Here is a tiny trained network, its code and every weight. The questions are about switching its units off for an input and a target symbol, where a switched-off unit gives its printed mean instead of its output.

import numpy as np


def w(rows, s, z=0):
    codes = np.array(rows[::2]) - 128.0
    scale = np.full(codes.shape[1], s)
    scale[-1] = z or s
    return codes * scale


def norm(h):
    return h / np.sqrt((h * h).mean(-1, keepdims=True) + 1e-5)


def f(y):
    return y / 2 * (1 + np.tanh(0.7978845608 * (y + 0.044715 * y**3)))


def softmax(a):
    e = np.exp(a - a.max(-1, keepdims=True))
    return e / e.sum(-1, keepdims=True)


def log_softmax(a):
    a = a - a.max(-1, keepdims=True)
    return a - np.log(np.exp(a).sum(-1, keepdims=True))


def net(x, mask):
    ids = ['ΞΨΩαβδεζηθλμπτφ'.index(c) for c in x.split()]
    T = len(ids)
    res = E[ids] + P[:T]
    u = 0
    for l in range(2):
        q, k, v = (norm(res) @ M[l].T for M in (Q, K, V))
        z = softmax(np.where(np.tri(T) > 0, q @ k.T / 3**0.5, -1e9)) @ v
        res = res + np.where(mask[u], z, O[l][:, -1]) @ O[l][:, :-1]
        u += 1
        y = f(norm(res) @ A[l][:, :-1].T + A[l][:, -1])
        res = res + np.where(mask[u : u + 4], y, B[l][:, -1]) @ B[l][:, :-1]
        u += 4
    return log_softmax(norm(res)[-1] @ U[:, :-1].T + U[:, -1])


Q, K, V, O, A, B = {}, {}, {}, {}, {}, {}
E = w([
[110,155,137,92],'Ξ',
[147,138,145,135],'Ψ',
[125,146,100,127],'Ω',
[119,136,110,136],'α',
[117,96,88,170],'β',
[139,116,113,146],'δ',
[120,134,146,131],'ε',
[153,131,141,119],'ζ',
[172,153,4,103],'η',
[115,106,110,139],'θ',
[123,133,151,124],'λ',
[135,105,132,163],'μ',
[120,145,156,106],'π',
[153,125,147,145],'τ',
[120,146,134,92],'φ',
],0.012)
P = w([
[181,145,167,93],'0',
[49,149,88,192],'1',
[120,252,136,187],'2',
[248,117,153,64],'3',
[112,90,158,38],'4',
[56,179,138,177],'5',
[147,236,115,160],'6',
[202,108,134,57],'7',
[108,84,158,78],'8',
[96,196,154,175],'9',
[151,202,141,160],'10',
[145,56,103,89],'11',
[117,59,130,106],'12',
[179,175,130,253],'13',
],0.004)
Q[0] = w([
[115,74,27,203],'0.h1',
[121,138,76,254],'0.h1',
[153,49,82,61],'0.h1',
],0.0058)
K[0] = w([
[174,47,31,221],'0.h1',
[142,142,86,254],'0.h1',
[157,111,104,96],'0.h1',
],0.0067)
V[0] = w([
[241,128,40,250],'0.h1',
[61,251,118,50],'0.h1',
[56,65,237,100],'0.h1',
],0.0023)
O[0] = w([
[128,252,164,10,75],'0.h1',
[183,69,124,136,249],'0.h1',
[159,135,55,117,117],'0.h1',
],0.0043,0.0013)
A[0] = w([
[152,147,26,107,3],'0.n1',
[102,110,253,182,201],'0.n2',
[183,134,149,65,124],'0.n3',
[108,142,143,131,120],'0.n4',
],0.0038,0.0013)
B[0] = w([
[134,97,252,156,104],'0.n1',
[22,138,12,141,252],'0.n2',
[70,27,113,100,179],'0.n3',
[162,193,120,135,128],'0.n4',
],0.0029,0.0015)
Q[1] = w([
[2,174,16,93],'1.h1',
[182,12,86,10],'1.h1',
[236,212,84,106],'1.h1',
],0.0048)
K[1] = w([
[162,118,198,115],'1.h1',
[59,199,164,212],'1.h1',
[41,2,107,115],'1.h1',
],0.0058)
V[1] = w([
[224,135,143,115],'1.h1',
[153,154,1,75],'1.h1',
[199,157,102,208],'1.h1',
],0.009)
O[1] = w([
[218,115,139,114,210],'1.h1',
[173,81,3,94,253],'1.h1',
[183,183,119,143,166],'1.h1',
],0.012,0.0014)
A[1] = w([
[204,4,209,150,233],'1.n1',
[172,198,35,23,253],'1.n2',
[155,140,114,54,108],'1.n3',
[77,77,82,89,168],'1.n4',
],0.0038,0.003)
B[1] = w([
[97,105,180,208,170],'1.n1',
[137,133,93,254,253],'1.n2',
[140,31,180,156,139],'1.n3',
[181,76,193,222,152],'1.n4',
],0.0044,0.0052)
U = w([
[63,17,117,159,209],'Ξ',
[241,220,205,182,239],'Ψ',
[215,119,2,52,173],'Ω',
[119,98,86,141,94],'α',
[117,163,78,164,5],'β',
[160,156,80,136,17],'δ',
[13,210,124,160,204],'ε',
[178,124,163,89,28],'ζ',
[151,105,41,94,7],'η',
[52,107,91,105,105],'θ',
[56,167,171,111,92],'λ',
[98,227,151,128,88],'μ',
[40,134,192,125,191],'π',
[160,157,141,126,53],'τ',
[151,82,135,137,8],'φ',
],0.0076,0.0031)

Each question gives the input, a string of symbols that net reads in full, and the target symbol t.
The units are the heads (3 rows each of Q, K, V and O) and the neurons (one row each of A and B). Each row of codes is followed by its name. A weight is (code - 128) times the scale printed after its matrix; where a second scale follows, it is the last column's (O, A, B and U).
mask holds one flag per unit, layer by layer, with each layer's heads first. A switched-off unit (its flag False) gives its mean, the last column of its rows in O or B, instead of its output. The means were averaged over made-up inputs and are rounded, as every weight is.
A unit's drop is (log p(t) with every unit on - log p(t) with that unit switched off) / (log p(t) with every unit on - log p(t) with every unit switched off).
The circuit of an input: a set's keep is (log p(t) with only the set's units on - log p(t) with every unit switched off) / (log p(t) with every unit on - log p(t) with every unit switched off). Starting from all 10 units, units are removed one at a time, each time the one whose removal leaves the highest keep (on an exact tie, the one counted first), for as long as the keep stays at least 0.8.
circuit, biggest first: the units of the circuit, biggest drop first
unit that matters most: the unit with the biggest drop
k most important neurons: the k neurons with the biggest drops, biggest first
k most important neurons of layer l: the k neurons of layer l with the biggest drops, biggest first
drop when u is switched off: that unit's drop, to one decimal
input ε ε δ Ψ τ Ξ τ π α Ξ Ψ ε π, target Ψ: circuit, biggest first -> (1.h1)
input ε λ Ψ, target ε: circuit, biggest first -> (1.h1 0.n2)
input ε Ψ ε Ψ Ξ, target ε: circuit, biggest first -> (1.h1 0.n2 0.h1)
input β ε Ξ Ψ Ψ, target Ξ: circuit, biggest first -> (0.h1 1.h1)
input ε Ψ θ, target ε: 2 most important neurons -> (0.n2 0.n1)
input Ψ Ψ Ξ λ Ξ ε λ θ δ Ψ Ψ λ, target Ψ: 2 most important neurons -> (1.n2 0.n1)
input Ψ Ψ Ξ Ξ μ Ψ δ Ξ Ξ Ω, target Ξ: circuit, biggest first -> (1.h1 0.h1 1.n4)
input Ξ ε Ψ π ζ, target Ψ: circuit, biggest first -> (0.h1 1.h1)
input ζ Ψ β ζ λ Ψ Ψ θ Ξ Ψ λ, target Ξ: circuit, biggest first -> (1.h1 0.h1)
input ε Ξ Ψ Ψ ε Ξ Ψ, target ε: 2 most important neurons of layer 0 -> (0.n2 0.n1)
input μ Ψ ε φ, target Ψ: 2 most important neurons of layer 0 -> (0.n1 0.n2)
input ε Ξ μ, target ε: circuit, biggest first -> (0.n2 1.h1 0.h1)
input Ψ Ξ Ξ Ω, target Ξ: circuit, biggest first -> (1.h1 0.n2)
input Ψ Ξ Ξ π π, target Ξ: unit that matters most -> 0.h1
input ε β π Ψ Ψ π, target Ψ: circuit, biggest first -> (1.h1 0.h1)
input Ξ ε μ, target Ξ: 2 most important neurons of layer 0 -> (0.n3 0.n1)
input μ Ψ τ Ξ Ω δ Ξ λ Ψ Ψ ε Ψ ε, target ε: 3 most important neurons -> (0.n2 1.n2 0.n1)
input ε Ψ ε Ω Ψ Ψ Ψ Ξ, target Ψ: 2 most important neurons of layer 0 -> (0.n1 0.n3)
input Ω Ξ μ Ψ λ θ Ξ φ Ψ ε ε Ξ Ξ ζ, target Ξ: 2 most important neurons -> (1.n2 0.n1)
input Ψ η μ μ π Ψ Ψ Ω μ ε π Ω η Ξ, target Ω: most important neuron -> (0.n2)
input Ψ π Ψ Ψ ε δ, target Ψ: drop when 1.h1 is switched off -> 0.8
input η η ζ Ξ δ μ Ψ Ψ Ψ Ψ Ψ Ψ, target Ψ: drop when 0.n3 is switched off -> 0.1
input Ψ Ξ ζ π, target Ξ: drop when 1.h1 is switched off -> 0.4
